Below is a small trained network, with its code and all its weights. Each question gives an input and a class and asks what happens when units are switched off, that is, made to give their printed mean instead of their output.

import numpy as np


def w(rows, s, z=0):
    codes = np.array(rows[::2]) - 128.0
    scale = np.full(codes.shape[1], s)
    scale[-1] = z or s
    return codes * scale


def norm(h):
    return h / np.sqrt((h * h).mean(-1, keepdims=True) + 1e-5)


def f(y):
    return np.maximum(y, 0)


def log_softmax(a):
    a = a - a.max(-1, keepdims=True)
    return a - np.log(np.exp(a).sum(-1, keepdims=True))


def net(x, mask):
    res = np.array(x, float).reshape(1, 8) / 4 @ E
    u = 0
    for l in range(3):
        y = f(norm(res) @ A[l][:, :-1].T + A[l][:, -1])
        res = res + np.where(mask[u : u + 13], y, B[l][:, -1]) @ B[l][:, :-1]
        u += 13
    return log_softmax(norm(res)[-1] @ U[:, :-1].T + U[:, -1])


A, B = {}, {}
E = w([
[150,145,124,162,210,189,169],'x0',
[129,126,126,130,128,126,127],'x1',
[87,187,48,208,45,161,156],'x2',
[128,129,129,126,129,127,129],'x3',
[1,77,123,101,160,181,79],'x4',
[128,131,128,126,127,129,128],'x5',
[153,90,136,159,103,169,91],'x6',
[141,101,113,65,94,164,183],'x7',
],0.0083)
A[0] = w([
[89,199,171,240,147,98,30,99],'0.n1',
[200,65,75,123,179,78,126,130],'0.n2',
[153,109,87,149,254,198,226,74],'0.n3',
[111,90,110,108,49,126,184,78],'0.n4',
[202,117,130,141,98,176,81,128],'0.n5',
[151,140,68,168,92,105,147,147],'0.n6',
[43,150,115,169,126,96,216,169],'0.n7',
[108,115,167,118,171,124,151,219],'0.n8',
[184,50,124,184,85,229,36,74],'0.n9',
[126,133,133,145,181,160,196,1],'0.n10',
[180,97,59,146,133,66,155,205],'0.n11',
[107,174,130,19,32,54,83,93],'0.n12',
[157,82,73,37,71,234,217,83],'0.n13',
],0.0083,0.0043)
B[0] = w([
[181,52,21,112,148,107,145,254],'0.n1',
[110,145,177,168,120,117,193,210],'0.n2',
[174,167,134,81,73,130,9,253],'0.n3',
[171,115,130,131,186,138,103,184],'0.n4',
[81,233,151,94,156,77,152,194],'0.n5',
[128,106,202,103,132,124,156,218],'0.n6',
[111,107,142,32,108,116,152,227],'0.n7',
[35,127,122,169,100,68,132,244],'0.n8',
[57,213,106,2,139,29,162,223],'0.n9',
[151,143,105,124,112,125,27,154],'0.n10',
[53,180,148,161,148,126,126,231],'0.n11',
[161,164,119,147,111,142,29,247],'0.n12',
[141,81,35,188,179,53,112,249],'0.n13',
],0.008,0.0046)
A[1] = w([
[78,164,144,194,196,53,101,164],'1.n1',
[115,53,104,127,118,119,49,121],'1.n2',
[87,92,130,146,132,88,193,80],'1.n3',
[144,46,185,117,164,104,136,5],'1.n4',
[60,212,173,113,111,84,109,203],'1.n5',
[41,40,160,114,128,207,146,69],'1.n6',
[113,168,60,92,146,56,109,177],'1.n7',
[122,89,231,125,110,119,128,122],'1.n8',
[191,166,228,179,93,133,203,68],'1.n9',
[96,194,123,186,166,129,110,79],'1.n10',
[154,195,99,115,254,203,127,99],'1.n11',
[66,150,54,159,106,174,117,127],'1.n12',
[144,158,65,151,76,216,180,121],'1.n13',
],0.0087,0.0032)
B[1] = w([
[142,80,79,67,108,164,194,208],'1.n1',
[172,170,114,205,174,201,157,187],'1.n2',
[177,147,111,122,106,181,77,144],'1.n3',
[165,71,191,181,131,154,187,144],'1.n4',
[124,145,99,101,123,224,134,222],'1.n5',
[104,183,69,185,234,149,121,149],'1.n6',
[179,75,150,65,122,224,150,253],'1.n7',
[115,132,157,147,120,181,167,150],'1.n8',
[28,172,63,162,208,138,97,158],'1.n9',
[168,79,112,141,131,146,103,146],'1.n10',
[161,68,154,139,19,110,3,147],'1.n11',
[145,55,189,191,119,136,137,165],'1.n12',
[149,46,215,164,103,156,136,145],'1.n13',
],0.0075,0.011)
A[2] = w([
[144,127,140,104,76,86,26,161],'2.n1',
[200,166,126,148,116,84,190,228],'2.n2',
[184,151,130,183,185,189,135,148],'2.n3',
[133,98,195,81,232,115,88,109],'2.n4',
[147,102,131,128,156,247,161,253],'2.n5',
[157,81,135,107,75,99,115,42],'2.n6',
[120,152,114,92,177,141,172,100],'2.n7',
[132,129,235,124,177,94,143,76],'2.n8',
[123,127,151,190,91,133,154,95],'2.n9',
[158,58,112,149,115,114,172,73],'2.n10',
[92,121,106,169,41,154,184,41],'2.n11',
[164,228,134,161,145,60,149,100],'2.n12',
[163,92,96,137,158,73,138,105],'2.n13',
],0.011,0.0027)
B[2] = w([
[142,143,153,221,33,130,70,147],'2.n1',
[52,70,64,133,217,165,108,152],'2.n2',
[95,139,156,154,66,92,94,172],'2.n3',
[164,93,99,200,55,193,187,163],'2.n4',
[129,215,160,124,140,2,133,253],'2.n5',
[102,112,136,163,152,132,83,139],'2.n6',
[149,162,124,59,94,95,87,161],'2.n7',
[84,115,213,135,103,163,202,138],'2.n8',
[88,137,171,85,123,152,140,133],'2.n9',
[172,113,138,109,149,86,121,148],'2.n10',
[173,116,189,151,156,161,224,145],'2.n11',
[24,139,53,170,174,180,106,139],'2.n12',
[200,88,84,123,169,95,120,139],'2.n13',
],0.0081,0.017)
U = w([
[10,159,70,170,209,151,90,169],'0',
[174,128,144,179,28,167,46,131],'1',
[142,100,235,146,113,131,244,86],'2',
[154,150,101,27,124,137,127,144],'3',
[227,37,49,152,180,87,120,4],'4',
[161,170,128,115,126,72,104,196],'5',
[155,165,132,119,130,76,108,184],'6',
[151,173,124,124,109,61,108,110],'7',
],0.012,0.0039)

Each question gives the input, the list of numbers given to net, and the class t.
The units are the neurons (one row each of A and B). Each row of codes is followed by its name. A weight is (code - 128) times the scale printed after its matrix; where a second scale follows, it is the last column's (A, B and U).
mask holds one flag per neuron, layer by layer. A switched-off neuron (its flag False) gives its mean, the last column of its row in B, instead of its output. The means were averaged over made-up inputs and are rounded, as every weight is.
A unit's drop is (log p(t) with every unit on - log p(t) with that unit switched off) / (log p(t) with every unit on - log p(t) with every unit switched off).
The circuit of an input: a set's keep is (log p(t) with only the set's units on - log p(t) with every unit switched off) / (log p(t) with every unit on - log p(t) with every unit switched off). Starting from the 12 units with the biggest drops (on a tie, the unit counted first), units are removed one at a time, each time the one whose removal leaves the highest keep (on an exact tie, the one counted first), for as long as the keep stays at least 0.8.
units of the circuit, in order: the units of the circuit, biggest drop first
most important unit: the unit with the biggest drop
top k neurons: the k neurons with the biggest drops, biggest first
top k neurons in layer l: the k neurons of layer l with the biggest drops, biggest first
input [2,1,0,0,-1,0,-5,6], class 4: top 3 neurons	(0.n13, 1.n5, 0.n9)
input [6,6,8,-6,-7,-3,-1,-4], class 2: units of the circuit, in order	(1.n13, 2.n11)
input [2,-5,-8,6,-7,2,-3,1], class 2: units of the circuit, in order	(2.n8, 2.n4)
input [-5,-5,1,1,3,2,-4,4], class 1: most important unit	0.n12
input [-8,-6,-5,-3,8,6,1,6], class 0: units of the circuit, in order	(1.n6, 0.n3, 1.n2)
input [7,0,-7,0,-4,-3,-3,1], class 1: units of the circuit, in order	(0.n3, 1.n11, 2.n4)
input [-7,3,3,6,-7,-3,3,-7], class 0: units of the circuit, in order	(2.n2, 2.n12)
input [-3,1,4,4,-5,4,5,-8], class 4: units of the circuit, in order	(0.n1, 2.n2)
input [-7,-8,4,-7,-2,-3,5,8], class 4: top 3 neurons	(0.n13, 0.n3, 0.n4)
input [8,5,-2,4,-7,-1,-1,4], class 1: top 4 neurons	(0.n3, 1.n11, 0.n10, 2.n1)
input [-3,3,6,3,0,-7,-7,8], class 4: units of the circuit, in order	(0.n13, 0.n9, 0.n4)
input [-7,0,-7,7,-1,1,-1,-2], class 1: top 2 neurons in layer 0	(0.n12, 0.n6)
input [-6,7,-1,-1,-6,5,-8,1], class 3: top 4 neurons	(1.n5, 0.n3, 0.n11, 2.n5)
input [2,-7,5,0,2,0,2,1], class 5: units of the circuit, in order	(2.n5)
input [4,-2,-3,5,2,7,0,7], class 4: top 2 neurons	(0.n13, 1.n5)
input [3,8,-4,-5,-4,-4,4,8], class 4: top 2 neurons	(0.n13, 1.n5)
input [7,3,-1,-1,-5,7,5,6], class 1: top 2 neurons in layer 1	(1.n11, 1.n2)
input [4,-4,-6,6,5,-4,7,-4], class 3: top 2 neurons	(0.n9, 1.n1)
input [6,0,3,-8,4,-8,2,-6], class 6: units of the circuit, in order	(2.n5, 2.n2)
input [-5,-7,-8,-7,-7,1,-8,-6], class 2: top 2 neurons in layer 2	(2.n8, 2.n4)
